How the points are linked:
si: HZ->SL, MB->RP, NR->QS, QB->JM, JP->HJ, MP->TC, BQ->LP, FR->HM, MM->PR, QS->MH, GL->NC, HD->SN, BR->GN, ZJ->CR, NQ->NJ, PR->CL, FP->LT, DL->HT, HB->JC, PM->RT, LS->SD, BS->MC, FG->FJ, NS->FC, SN->ZQ, QP->DH, DZ->HR, LJ->ML, PJ->NS, MC->NL, SM->JL, JR->NH, TC->NG, FS->PJ, TH->PF, ZH->FT, LC->GQ, HT->MJ, NM->TP, DJ->DL, FZ->QF, ZT->FR, RZ->TH, QF->GJ, NG->LC, FC->BM, QM->GM, HJ->NR, GR->MB, DQ->QB, JM->QJ, FT->TR, PC->DQ, GQ->MP, ZL->MG, BL->BR, NT->QZ, JB->TJ, LT->LS, NH->LJ, QJ->PC, RH->HZ, DT->DZ, BM->FS, SL->BQ, DH->RC, QD->CN, NC->TT, BT->QD, ML->HG, QZ->BL, GM->GL, RR->ZG, GJ->CJ, TN->HB, FF->BS, LP->RH, TT->QM, HG->JR, RN->FP, LG->HD, TP->NF, LL->NM, NJ->ZH, CQ->QP, PN->RR, GN->NT, FJ->BT, QR->MM, BN->FF, JJ->LL, SD->RN, CL->ZB, TD->FZ, HM->ZL, MH->JP, JF->LG, ZG->QN, JC->PM, MD->PN, PF->ZJ, ZB->QR, RT->TN, QN->MD, CJ->TD, MG->ZT, TR->NQ, RP->SM, NL->BN, HR->JB, NF->JJ, BH->DJ, CR->RZ, ZQ->JF, RC->DD, MJ->BH, TJ->DT, JL->GR, DD->CQ, CN->FG
ke: HZ->RH, MB->GR, NR->HJ, QB->DQ, JP->MH, MP->GQ, BQ->SL, FR->ZT, MM->QR, QS->NR, GL->GM, HD->LG, BR->BL, ZJ->PF, NQ->TR, PR->MM, FP->RN, DL->DJ, HB->TN, PM->JC, LS->LT, BS->FF, FG->CN, NS->PJ, SN->HD, QP->CQ, DZ->DT, LJ->NH, PJ->FS, MC->BS, SM->RP, JR->HG, TC->MP, FS->BM, TH->RZ, ZH->NJ, LC->NG, HT->DL, NM->LL, DJ->BH, FZ->TD, ZT->MG, RZ->CR, QF->FZ, NG->TC, FC->NS, QM->TT, HJ->JP, GR->JL, DQ->PC, JM->QB, FT->ZH, PC->QJ, GQ->LC, ZL->HM, BL->QZ, NT->GN, JB->HR, LT->FP, NH->JR, QJ->JM, RH->LP, DT->TJ, BM->FC, SL->HZ, DH->QP, QD->BT, NC->GL, BT->FJ, ML->LJ, QZ->NT, GM->QM, RR->PN, GJ->QF, TN->RT, FF->BN, LP->BQ, TT->NC, HG->ML, RN->SD, LG->JF, TP->NM, LL->JJ, NJ->NQ, CQ->DD, PN->MD, GN->BR, FJ->FG, QR->ZB, BN->NL, JJ->NF, SD->LS, CL->PR, TD->CJ, HM->FR, MH->QS, JF->ZQ, ZG->RR, JC->HB, MD->QN, PF->TH, ZB->CL, RT->PM, QN->ZG, CJ->GJ, MG->ZL, TR->FT, RP->MB, NL->MC, HR->DZ, NF->TP, BH->MJ, CR->ZJ, ZQ->SN, RC->DH, MJ->HT, TJ->JB, JL->SM, DD->RC, CN->QD
fe: MB->FF, NR->GR, QB->HZ, JP->SM, MP->NM, FR->CR, MM->MD, QS->MB, GL->HM, HD->HR, BR->BT, ZJ->ML, NQ->NR, PR->PN, DL->TN, HB->QF, PM->CJ, SN->JB, QP->LS, DZ->NT, SM->MC, TC->TP, TH->NH, ZH->MH, LC->JJ, HT->HB, NM->CQ, DJ->RT, FZ->FS, ZT->ZJ, RZ->JR, QF->PJ, NG->NF, QM->ZT, HJ->JL, GR->BN, DQ->RH, JM->SL, FT->JP, PC->LP, GQ->LL, ZL->TH, BL->FJ, NT->CN, JB->BL, QJ->BQ, DT->GN, DH->SD, NC->ZL, QZ->FG, GM->FR, RR->QJ, GJ->NS, TN->FZ, TT->MG, LG->DZ, TP->QP, LL->DD, NJ->QS, CQ->LT, PN->JM, GN->QD, QR->QN, JJ->RC, CL->RR, TD->BM, HM->RZ, MH->RP, JF->DT, ZG->PC, JC->GJ, MD->QB, PF->LJ, ZB->ZG, RT->TD, QN->DQ, CJ->FC, MG->PF, TR->HJ, RP->BS, HR->QZ, NF->DH, BH->PM, CR->HG, ZQ->TJ, RC->RN, MJ->JC, TJ->BR, JL->NL, DD->FP
tu: HZ->ML, MB->GN, NR->TJ, QB->ZJ, JP->HR, MP->CL, BQ->JR, FR->MH, MM->QM, QS->DT, GL->FT, HD->HT, BR->CJ, ZJ->MB, NQ->ZQ, PR->GM, FP->SL, DL->GQ, HB->NM, PM->NF, LS->LP, BS->CN, FG->PJ, NS->LS, SN->MJ, QP->PC, DZ->TN, LJ->BN, PJ->LT, MC->FG, SM->QZ, JR->MC, TC->ZB, FS->FP, TH->JL, ZH->LG, LC->MM, HT->MP, NM->RR, DJ->LC, FZ->DD, ZT->QS, RZ->SM, QF->CQ, NG->QR, FC->SD, QM->NJ, HJ->JB, GR->BR, DQ->PF, JM->CR, FT->HD, PC->TH, GQ->PR, ZL->HJ, BL->GJ, NT->FZ, JB->JC, LT->BQ, NH->NL, QJ->RZ, RH->LJ, DT->RT, BM->RN, SL->HG, DH->DQ, QD->BM, NC->TR, BT->FC, ML->FF, QZ->QF, GM->ZH, RR->HM, GJ->QP, TN->LL, FF->QD, LP->NH, TT->NQ, HG->BS, RN->HZ, LG->DL, TP->ZG, LL->PN, NJ->JF, CQ->QJ, PN->FR, GN->TD, FJ->NS, QR->TT, BN->BT, JJ->MD, SD->RH, CL->GL, TD->RC, HM->JP, MH->DZ, JF->DJ, ZG->ZL, JC->TP, MD->ZT, PF->GR, ZB->NC, RT->JJ, QN->MG, CJ->DH, MG->NR, TR->SN, RP->NT, NL->FJ, HR->HB, NF->QN, BH->NG, CR->RP, ZQ->BH, RC->QB, MJ->TC, TJ->PM, JL->BL, DD->JM, CN->FS
sa: HZ->RN, MB->ZJ, NR->MG, QB->RC, JP->HM, MP->HT, BQ->LT, FR->PN, MM->LC, QS->ZT, GL->CL, HD->FT, BR->GR, ZJ->QB, NQ->TT, PR->GQ, FP->FS, DL->LG, HB->HR, PM->TJ, LS->NS, BS->HG, FG->MC, NS->FJ, SN->TR, QP->GJ, DZ->MH, LJ->RH, PJ->FG, MC->JR, SM->RZ, JR->BQ, TC->MJ, FS->CN, TH->PC, ZH->GM, LC->DJ, HT->HD, NM->HB, DJ->JF, FZ->NT, ZT->MD, RZ->QJ, QF->QZ, NG->BH, FC->BT, QM->MM, HJ->ZL, GR->PF, DQ->DH, JM->DD, FT->GL, PC->QP, GQ->DL, ZL->ZG, BL->JL, NT->RP, JB->HJ, LT->PJ, NH->LP, QJ->CQ, RH->SD, DT->QS, BM->QD, SL->FP, DH->CJ, QD->FF, NC->ZB, BT->BN, ML->HZ, QZ->SM, GM->PR, RR->NM, GJ->BL, TN->DZ, FF->ML, LP->LS, TT->QR, HG->SL, RN->BM, LG->ZH, TP->JC, LL->TN, NJ->QM, CQ->QF, PN->LL, GN->MB, FJ->NL, QR->NG, BN->LJ, JJ->RT, SD->FC, CL->MP, TD->GN, HM->RR, MH->FR, JF->NJ, ZG->TP, JC->JB, MD->JJ, PF->DQ, ZB->TC, RT->DT, QN->NF, CJ->BR, MG->QN, TR->NC, RP->CR, NL->NH, HR->JP, NF->PM, BH->ZQ, CR->JM, ZQ->NQ, RC->TD, MJ->SN, TJ->NR, JL->TH, DD->FZ, CN->BS
fo: HZ->QB, MB->QS, NR->NQ, QB->MD, JP->FT, BQ->QJ, FR->GM, QS->NJ, BR->TJ, ZJ->ZT, FP->DD, HB->HT, PM->BH, LS->QP, BS->RP, FG->QZ, NS->GJ, QP->TP, DZ->LG, LJ->PF, PJ->QF, MC->SM, SM->JP, JR->RZ, FS->FZ, TH->ZL, NM->MP, FZ->TN, ZT->QM, RZ->HM, QF->HB, FC->CJ, HJ->TR, GR->NR, DQ->QN, JM->PN, PC->ZG, ZL->NC, BL->JB, NT->DZ, JB->SN, LT->CQ, NH->TH, QJ->RR, RH->DQ, DT->JF, BM->TD, SL->JM, DH->NF, QD->GN, BT->BR, ML->ZJ, QZ->HR, RR->CL, GJ->JC, TN->DL, FF->MB, LP->PC, HG->CR, RN->RC, TP->TC, LL->GQ, CQ->NM, PN->PR, GN->DT, FJ->BL, BN->GR, JJ->LC, SD->DH, TD->RT, HM->GL, MH->ZH, ZG->ZB, JC->MJ, MD->MM, PF->MG, RT->DJ, QN->QR, CJ->PM, MG->TT, RP->MH, NL->JL, HR->HD, NF->NG, CR->FR, RC->JJ, TJ->ZQ, JL->HJ, DD->LL, CN->NT

The rows follow the links: the fewer symbols apart two points are, the more alike their rows tend to be.

Each row is also shifted at random along 4 hidden directions that mean nothing.

Row, then point:
[ 118,    8,    1,   53,   35,   19,  -14,  -17,   11,  -12,   -6,   66,  -20,  -46,   46,  -10,   26,   -6,   43,  -20,   52,  -77,    2,  -25,   67,  -24,   29,   41] | ML
[  12,  -66,  -64,  -71,  -30,    6,    7,   61,   12,   59,    0,   65,    1,  -23,  -55,   11,  -45,  -12,   10,  -38,  -43,  -32,   42,    9,  -34,   11,  -39,  -33] | QJ
[ -13,  -17,   25,   11,  -20,  -43,  -66,   20,  -14,  -21,  -38,  -64,   28,   32,   11,   18,    6,   86,   53,   82,  -29,  -22,   -5,  -39,   -2,   -5,   66,  -45] | CJ
[ -71,  -32,   30,    0,  -38,  -10,   55,   47,   14,   25,   -6,  -40,  -36,   17,   52,   20,  -45,   20,   -9,   -1,  -33,   41,    4,   36,   -7,   66,  -59,   35] | TC
[  45,  -39,   31,   52,  -87,  -14,    8,   38,    8,   35,  -24,  -66,    0,   48,   31,   11,   17,   66,  -14,   40,    0,   12,   21,  -49,   21,  -13,  -48,  -36] | NF
[  73,   22,   33,   30,   16,  -38,   -2,  -31,  -40,  -31,    6,  -91,   -7,   62,   34,  -29,   74,    2,   16,   42,   52,   61,   -8,   -6,   28,    9,   18,  -31] | TJ
[ -15,   24,  -61,  -41,   44,  -16,  -60,   -3,   27,  -51,  -12,   21,   34,  -39,  -87,   59,   -7,    7,   -8,    2,  -64,   20,   23,   19,  -65,   19,   77,   17] | FG
[  24,  -12,  -40,   70,  -20,   12,  -36,   26,  -36,   17,   49,   52,  111,   38,   41,  -61,  -21,   37,   42,  -15,   54,  -25,    8,  -44,   10,  -79,   10,   24] | RC
[ -52,   12,   38,   21,  -35,  -39,  -67,   18,    5,   15,    5,  -42,  -15,   23,   30,  -37,   31,   32,   19,   -5,    1,    0,  -16,  -58,  -17,  -52,   77,  -56] | RT
[  -5,  -46,  -20,    5,    2,  -15,  -17,   61,  -11,  -19,    1,   12,   49,   11,   23,   23,  -79,   63,   42,   24,  -63,  -18,   37,   36,    7,   61,  -39,   56] | LS
[  28,   -2,  -26,  -68,  -19,   -3,    7,   45,  -20,   21,   41,  -24,   36,   18,   11,  -30,  -49,  -13,  -14,  -48,  -56,   93,   -4,   36,  -96,  -10,    7,  -13] | HB
[  22,   84,  -16,   67,  -11,   45,  -74,   18,   -2,  -58,   -4,   21,   99,  -19,    8,  -18,    2,   49,  -24,    9,   20,  -43,   -9,  -87,   -5,  -62,   58,   38] | BM
[   8,   90,   31,  -16,  -56,   29,   12,   29,   62,   11,  -31,  -73,  -14,  -54,  -33,   52,  -26,   -2, -122,  -33,  -85,   77,   -6,  -29,  -74,   -4,   16,  -31] | HT
[  25,  -45,  -51,    4,   64,  -51,   -1,   50,  -30,   -7,  -20,  -10,   91,  -24,  -25,   74,  -75,   67,   76,   29,  -70,   32,   30,   23,  -43,    8,   32,   19] | NS
[ -73,  -55,    3,   66,  -10,  -31,   60,   36,  -32,   43,   24,  -54,   16,   18,   90,   13,  -11,   46,   59,   -1,   26,   23,   17,   13,   33,   21,  -64,   14] | NG
[  82,   27,   31,   31,   27,   48,    3,  -81,   -2,  -61,   -7,  -25,   41,   82,  -42,   -3,   27,    1,  -28,   85,   62,   -1,  -43,  -53,   46,  -30,   -1,   46] | GR
[-115,  -38,    6,  -10,  -23,    9,   93,   21,   -1,   35,  -33,  -31,  -25,  -14,  -20,   57,  -37,   17,  -12,   -3,  -27,   14,   -1,   11,   -5,   42, -115,   -6] | ZB
[-141,   39,   33,   65,   -9,  -20,   -3,   19,   22,   26,  -36,  -54,   21,  -44,   18,   23,   23,   16,  -36,    8,   -4,    8,    6,  -80,    3,  -64,   53,  -32] | DJ
[ -46,    7,   39,  -14,   40,  -27,   63,  -26,   -9,    0,  -50,  -99,  -12,   -5,  -26,   77,   28,   -9,  -35,   21,  -30,   83,   -4,   15,  -10,   33,   -4,  -18] | SN
[ -22,   59,   19,  -51,   19,   13,   34,  -28,   14,  -19,   25,  -45,  -18,  -14,  -31,   26,   22,  -37,  -73,  -30,  -36,   89,   -1,   24,  -42,   27,   15,   12] | HD
[ -31,   19,   22,  -43,   13,   21,   82,  -57,   32,  -23,  -16,  -26,  -54,  -25,  -42,   49,   20,  -67,  -62,  -16,   -8,   59,  -10,   43,  -20,   -6,   -5,   23] | FT
[ -78,   16,   -4,  -36,  -38,   38,   85,   30,   35,   39,  -11,   12,   -6,  -59,  -37,   50,  -29,  -13,  -80,  -51,  -27,    5,    7,   -9,  -18,   -2,  -96,    7] | CL
[  -2,  -41,   -5,   54,  -39,   -9,  -33,   36,  -18,   10,  -15,  -19,   67,   67,    3,    6,  -25,   85,   22,   51,    1,  -42,    8,  -45,   26,   -4,  -29,   -5] | DH
[ -30,   60,   40,    8,  -18,    5,    2,  -57,   56,  -20,    6,   -4, -131,  -33,   31,  -44,   58,  -60,  -61,  -18,   29,   19,   -2,   37,   16,   17,   49,   -5] | ZH
[  97,  -49,  -33,   12,   86,  -66,  -40,   12,  -49,  -57,  -10,  -21,   -5,    8,   36,    8,   16,   26,   85,   17,  -16,   46,   29,   75,   -9,   98,   42,   28] | FJ
[  23,    1,   25,   39,   34,  -13,   95,  -62,    7,   26,  -66,  -63,   12,  -32,  -35,   89,   46,  -19,  -21,   35,   52,   47,    9,  -48,   33,  -41,   -1,  -24] | NQ
[  27,  -65,  -60,  -22,  -29,  -29,   19,   48,  -23,  106,   51,   65,   -2,  -46,    9,  -42,   -5,  -40,   47,  -94,   42,   17,   30,    6,  -15,  -35,  -45,  -37] | PN
[  -1,  -54,   -3,   -3,   66,  -57,  110,  -55,  -33,   35,  -19,  -48,   -4,  -13,  -10,   69,   -6,  -44,   39,  -11,   23,   91,   10,   50,   -2,    0,  -26,   -4] | TR
[-108,   -2,   20,   -5,   25,    1,    1,  -84,   -8,   -9,   -4,   -1,  -18,   41,  -17,  -19,   50,  -42,   50,   42,   61,  -18,  -22,  -21,   41,  -72,   53,  -20] | QS
[  80,  -30,  -53,  -25,    8,   -5,   -3,  -27,   41,   73,  -36,   87,  -12, -103, -118,   47,   -2,  -46,   20,  -42,   -2,  -38,   14,  -46,  -21, -122,   53,  -52] | CR
[  78,  -14,  -32,   80,  -18,  -12,  -27,   41,    7,   -3,    3,    2,   80,    7,   22,   22,  -41,   75,   18,   20,   -4,  -38,   16,  -47,   21,    9,  -19,   34] | SD
[ -24,  -47,    6,  -56,   43,    9,   18,  -67,  -15,  -43,  -42,  -23,   19,   31, -103,   64,  -14,  -14,   35,   84,  -25,    6,  -19,   12,    4,    9,   15,   14] | JL
[ -33,   25,   -4,   41,   56,    1,   97,  -33,  -40,   -4,   -4,  -60,   93,   22,  -11,   59,   22,  -10,    7,    1,   66,   99,    0,  -40,   12,  -70,   -6,   15] | ZQ
[   8,  -19,  -21,   34,  -47,    7,  -32,   43,   17,   34,  -14,   42,    9,  -20,  -20,  -24,    9,   27,   32,  -19,   42,  -85,   33,  -75,   43,  -44,    2,  -45] | QB
[  23,   28,  -33,  -25,   20,  -34,  -56,   43,    0,  -53,   36,   45,   24,   -5,   41,  -41,  -55,   21,   25,  -25,  -75,    8,    5,   73,  -57,   52,   36,   36] | PJ
[  99,  -24,  -75,   51,    0,    5,  -23,   43,   24,   43,    3,   90,   17, -117,  -26,   39,  -23,   -7,   12,  -82,   13,  -44,   33,  -24,  -31,  -32,    9,  -12] | SL
[ -36,   -8,  -34,  -33,   41,  -22,  -31,  -75,   17,  -25,   21,   48,    5,  -23,  -69,  -21,    9,  -58,   44,    5,   11,  -16,    6,   -6,  -17,  -58,   94,  -21] | RP
[  54,   16,  -25,   49,   57,  -36,  -25,  -15,    2,  -41,  -83,  -42,   51,  -43,  -64,  100,   29,   46,    3,   56,    9,   -4,   20,  -56,   17,   -5,   61,   -5] | BT
[  21,    7,  -54,  -13,   18,  -49,  -72,  -10,  -16,   12,   -7,   19,   41,  -36,  -78,   -3,   31,  -27,   43,  -16,   -4,   37,   16,  -13,  -57,  -65,  107,  -48] | NT

The symbols that take the first to the second take the third to the fourth, perhaps in another order. What is the fourth?
Answers are names.
[ -31,   57,  -35,  -34,   13,    4,  -85,  -20,  -24,  -57,   52,   39,   33,   32,  -11,  -87,   29,  -18,  -14,   -8,   15,   25,  -16,    1,  -38,  -17,   77,   13]
: [ -34,  108,    3,  -11,  -59,   54,  -42,   21,    0,  -10,   62,    1,   55,   30,   -8,  -68,   -3,  -21,  -93,  -37,  -14,   34,  -33,  -52,  -74,  -81,   28,    6]
:: [ -53,   17,  -30,  -22,   -4,  -30,  -82,   31,  -19,    2,   57,   29,   17,   16,   41,  -62,  -17,   20,   31,   -7,  -24,  -14,   -1,   15,  -62,  -15,   84,  -16]
: LL

[   2,  -26,   -4,   25,   73,  -28,  -13,  -52,  -14,  -57,  -41,   -4,   20,   18,  -11,   30,    8,    6,   84,   57,   30,  -26,    9,   26,   58,    9,   34,   48]
: [  26,  -42,    6,   48,  -13,  -24,  -29,   50,    7,   22,  -74,    4,  -16,  -49,    3,   54,    1,   58,   32,   33,  -13,  -99,   32,  -25,   54,   48,  -24,  -12]
:: [   3,    6,   -7,    8,   30,  -46,  -69,  -25,  -19,  -14,    4,   -6,   30,   30,   -1,  -41,   59,    2,   37,   35,   38,   11,   -6,  -27,    4,  -36,   97,  -14]
: ZJ

[ -44,  -18,  -18,   66,  -10,    0,  -42,   51,    1,  -36,  -21,   15,   57,   11,    9,   18,  -57,   94,   39,   57,  -22,  -65,   21,  -41,   23,    0,   -5,   43]
: [ -20,   -3,  -18,   55,   -1,   21,  -47,   40,  -28,    3,  -12,   79,   25,  -25,   41,  -20,   -3,   28,   33,  -11,   29,  -85,   -2,  -37,   58,  -10,  -14,   17]
:: [  10,   -2,  -28,  -41,   35,  -64,  -46,  -18,  -41,    9,   87,    1,  -11,   16,   41, -100,   69,  -46,   52,  -40,   40,   67,   -1,   63,  -43,  -16,   75,  -34]
: HB

[  55,  -14,   50,    1,   21,  -11,   38,  -82,  -16,  -35,  -16,  -48,  -27,   67,   17,  -16,   60,  -21,   30,   58,   73,   36,  -22,    8,   58,   -2,   -4,   -1]
: [  40,    6,   30,  -51,  -29,   54,   87,  -32,   24,   24,  -47,  -38,  -27,   30,  -67,   59,  -13,  -34,  -54,   26,  -25,   -8,  -23,  -22,   20,  -13,  -78,   -5]
:: [  66,  -15,  -35,  -10,  -39,   23,  -49,   45,   19,   25,   32,   91,  -24,  -48,   -6,  -35,    4,  -10,   -1,  -67,   15,  -39,   21,  -13,  -12,  -18,  -18,  -23]
: RC

[  -1,    1,  -53,  -26,   -9,   41,   -8,   60,   -2,   11,    6,   71,   11,  -31,  -30,    7,  -58,    7,  -19,  -43,  -48,  -42,   24,   18,  -20,   38,  -50,   38]
: [  71,  -42,  -56,  -53,   -9,   42,    3,   43,  -29,   29,   76,   73,   53,   29,    0,  -22,  -49,   -3,  -13,  -51,    1,   20,    1,   53,  -42,    0,  -96,   33]
:: [  97,   -5,    5,  -45,   32,  -41,  -45,  -16,    1,  -39,  -36,  -58,  -27,   32,  -36,   26,   34,    3,    6,   56,  -64,   42,    4,   31,  -12,   73,   35,  -38]
: JB

[ 188,  -45,  -19,   -2,  -60,   19,   38,   49,   25,   44,  -47,    2,    9,  -12, -100,   75,  -25,   21,  -48,   -3,  -26,    7,   33,  -46,   -6,   20,  -83,  -32]
: [  32,  -13,  -46,   17,  -64,    0,  -73,   48,   16,   38,   51,   48,   27,   -9,  -12,  -62,  -28,   21,   27,  -38,   -8,  -20,    6,    4,  -38,  -16,   35,  -26]
:: [  45,  -31,   -1,   -2,    1,  -10,   -1,   63,    0,  -14,  -21,   26,  -27,  -15,   24,   18,  -43,   38,   -5,   13,  -50,  -66,   19,   47,   26,  105,  -76,   29]
: FP

[  52,   36,   18,   82,   -4,    3,   66,    4,  -23,    9,   -9,  -99,   50,    9,   42,   34,   14,   38,  -44,    2,   28,   78,  -11,  -82,   -4,  -31,  -18,   20]
: [ 121,   35,   44,  -10,  -53,    6,    4,   24,   20,  -20,   -7,  -82,  -23,   39,   13,    0,    3,   28,  -72,   21,  -57,   86,  -20,   -2,  -36,   42,  -15,  -28]
:: [ -75,   27,   21,  -39,   -5,   18,  -16,  -81,   30,   -7,   19,   13,  -12,   19,  -42,   -8,   25,  -71,  -38,   -1,   28,   15,  -20,  -14,   -4,  -69,   49,  -11]
: MB

[  12,  -31,   22,   -7,   26,   19,  105,  -56,  -52,   35,   -7,  -27,   14,   56,    1,   19,    3,  -43,   40,   28,   64,  -15,  -13,  -23,   58,  -51,  -83,   -2]
: [ -24,  -43,   14,  -32,   39,    5,  107,  -17,  -24,   29,  -24,  -36,  -51,  -27,   18,   60,  -20,  -48,   27,  -11,   -6,   19,   17,   32,   25,   31,  -66,    2]
:: [  59,   -6,   26,   28,   -8,  -35,  -27,   21,  -42,   -8,    1,  -87,    6,   81,  102,  -53,   32,   56,   17,   42,   18,   34,   -6,   -9,   16,   21,   14,  -12]
: MJ

[  96,  -18,  -48,  -10,   25,   14,   21,  -31,   -7,   47,   39,   89,   26,  -35,  -44,   -4,  -21,  -63,   41,  -60,   41,  -37,    7,  -19,  -28,  -95,   29,   -8]
: [  42,   -4,  -17,  -83,   25,   15,   -8,  -60,    2,  -45,   51,   36,    0,   39,  -56,  -25,   -8,  -70,    0,   15,  -23,   23,  -11,   56,  -38,   26,   15,   24]
:: [-118,  -46,   -9, -107,   48,  -35,   26,  -59,  -29,  -17,   38,   -8,  -47,   59,  -10,  -15,   -1,  -60,   67,    1,  -17,   45,  -24,  121,  -11,   40,    0,   -6]
: JB

[ -27,  -77,  -22,  -28,   -2,  -37,   90,   46,    2,  106,  -20,    8,  -29,  -85,  -15,   70,  -30,  -28,   33,  -73,  -20,   52,   37,   38,  -22,    5,  -48,  -57]
: [  66,   24,   36,   48,  -94,   50,  -13,   21,   13,   55,    4,   12,  -41,  -18,   37,  -51,   59,   12,  -60,  -13,   63,  -65,  -17,  -64,   40,  -29,  -50,  -40]
:: [  85,  -26,   27,  -69,  -11,   34,   39,  -18,  -17,   -5,  -21,    5,  -35,   40,  -15,   26,  -15,  -12,    6,   38,  -31,  -47,  -15,   30,   18,   50,  -55,    4]
: HG

[-149,  -31,   -4,  -35,   51,   25,   92,  -27,  -12,   60,   12,   33,  -18,  -46,    5,   19,  -15,  -72,   37,  -61,   23,  -28,   -8,   13,    2,  -51,  -14,  -24]
: [   9,  -12,  -21,  -39,    0,   16,   52,  -34,   25,   76,   -3,   38,  -30,  -52,  -68,   12,    8,  -71,   -2,  -57,   20,  -15,    3,  -21,  -19,  -95,   15,  -61]
:: [ -70,  -17,   -8,  -57,  -62,   11,   -8,   55,   27,   31,   27,   -1,  -37,   37,   11,  -33,  -46,   17,  -44,  -12,  -71,   16,   15,   45,  -38,   42,  -40,   -5]
: CQ

[ -31,   41,   34,   -7,    8,    0,   43,  -37,   31,  -16,  -52,  -96,  -24,  -11,  -49,   62,   30,   -2,  -76,   27,  -30,   69,    9,  -12,  -14,   29,  -10,   12]
: [  76,  -26,   35,   -6,  -10,   -4,   87,  -17,   37,   20,  -53,  -43,  -95,  -47,   -9,   54,    3,  -36,  -40,  -15,  -19,   16,   16,   18,    6,   42,  -61,  -14]
:: [   0,   44,  -14,  -59,  -33,   30,  -64,   36,   24,  -41,    1,   11,   26,   18,  -49,   -5,  -49,   36,  -68,    3,  -87,   18,   -7,  -24, -104,    3,   34,   10]
: SM

[  73,  -17,   -4,   35,   83,  -30,    0,  -48,   -4,  -52,  -32,   -1,   23,   -2,   -7,   30,   24,    5,   54,   45,   22,  -27,    2,   24,   53,    7,   31,   46]
: [  -2,  -13,  -34,  -31,   65,   -8,  -27,  -40,    8,  -64,    9,   54,  -14,  -27,  -43,    6,  -21,  -43,   50,   13,  -40,   -4,    3,   91,  -21,   52,   52,   50]
:: [  57,  -24,   25,  -46,   19,  -19,   53,  -68,    7,   -5,  -12,  -44,  -35,   42,  -35,   40,   38,  -35,    5,   55,   11,   59,   -7,   62,   10,   29,   -9,  -14]
: MH

[ -18,  -12,   24, -102,   22,   -6,   25,  -70,    1,  -22,   46,    2,  -81,   50,  -17,  -58,   15,  -82,    3,   13,  -17,   44,  -20,   97,  -20,   45,  -11,    7]
: [ -21,   54,  -14,  -24,  -19,    1,  -26,   28,  -12,   21,   60,   -1,   58,   21,   21,  -72,    0,  -15,  -38,  -55,    7,   60,  -17,  -20,  -66,  -91,   41,  -20]
:: [ -45,   46,  -46,   -4,   85,   21,  -58,   -5,  -49,  -75,   61,   57,   70,   25,   23,  -57,    9,  -24,   27,  -13,    1,  -11,  -18,   26,  -14,  -11,   61,   58]
: RN

[  34,  -44,   25,   38,  -10,  -49,   -7,   18,  -36,   27,  -12,  -99,   19,   51,   54,    3,   31,   49,   30,   31,   -6,   40,   -3,  -36,   -9,   -8,   18,  -61]
: [  28,    7,   25,   24,   13,  -20,   11,  -50,  -13,  -25,  -48,  -99,   16,   38,  -15,   16,   80,   -4,   -5,   58,   35,   57,   -7,  -51,   11,  -14,   19,  -31]
:: [ -70,  -38,  -50,    1,  -50,  -10,  -20,   52,  -23,   66,   89,   56,   48,   15,   27,  -66,  -31,  -10,   25,  -83,   16,   27,   26,   14,  -29,  -39,  -14,  -16]
: TN

[  62,  -23,    0,   18,  -70,   23,   36,   32,    4,   21,   17,  -38,   29,   64,    0,   11,  -47,   42,  -51,   -3,  -32,   43,    7,   22,  -15,   34,  -84,   -1]
: [  39,   -3,   23,  -45,  -27,  -12,   22,   29,  -20,    0,   -5,  -97,    8,   59,  -14,   15,  -29,   33,  -34,   17,  -54,   61,   -6,   12,  -55,   20,  -31,   -7]
:: [  73,   -8,  -32,   38,   -4,  -65,  -60,   32,  -31,   28,   24,   -4,   39,    3,   59,  -60,   22,   31,   85,   -7,   23,  -13,    1,  -20,  -12,  -40,   87,  -31]
: GN

[ 151,    6,  -27,    6,  -42,   20,  -17,   67,   52,    7,  -10,   70,  -14,  -76,   -5,   14,  -26,    9,  -59,  -52,  -41,  -19,   21,   20,  -23,   55,  -20,    9]
: [-139,  -72,  -62,   12,    3,  -60,  -68,   67,   34,   59,  -32,   61,    0,  -96,  -36,   38,  -69,   54,   84,  -11,  -42,  -66,   54,   21,  -42,   -1,   79,  -49]
:: [  76,  -30,  -33,   67,   44,  -66,  -43,   47,  -25,  -33,  -29,  -28,   50,  -28,   30,   38,   -6,   71,   88,   25,   -7,  -14,   19,  -12,   -1,    4,   54,    6]
: FJ

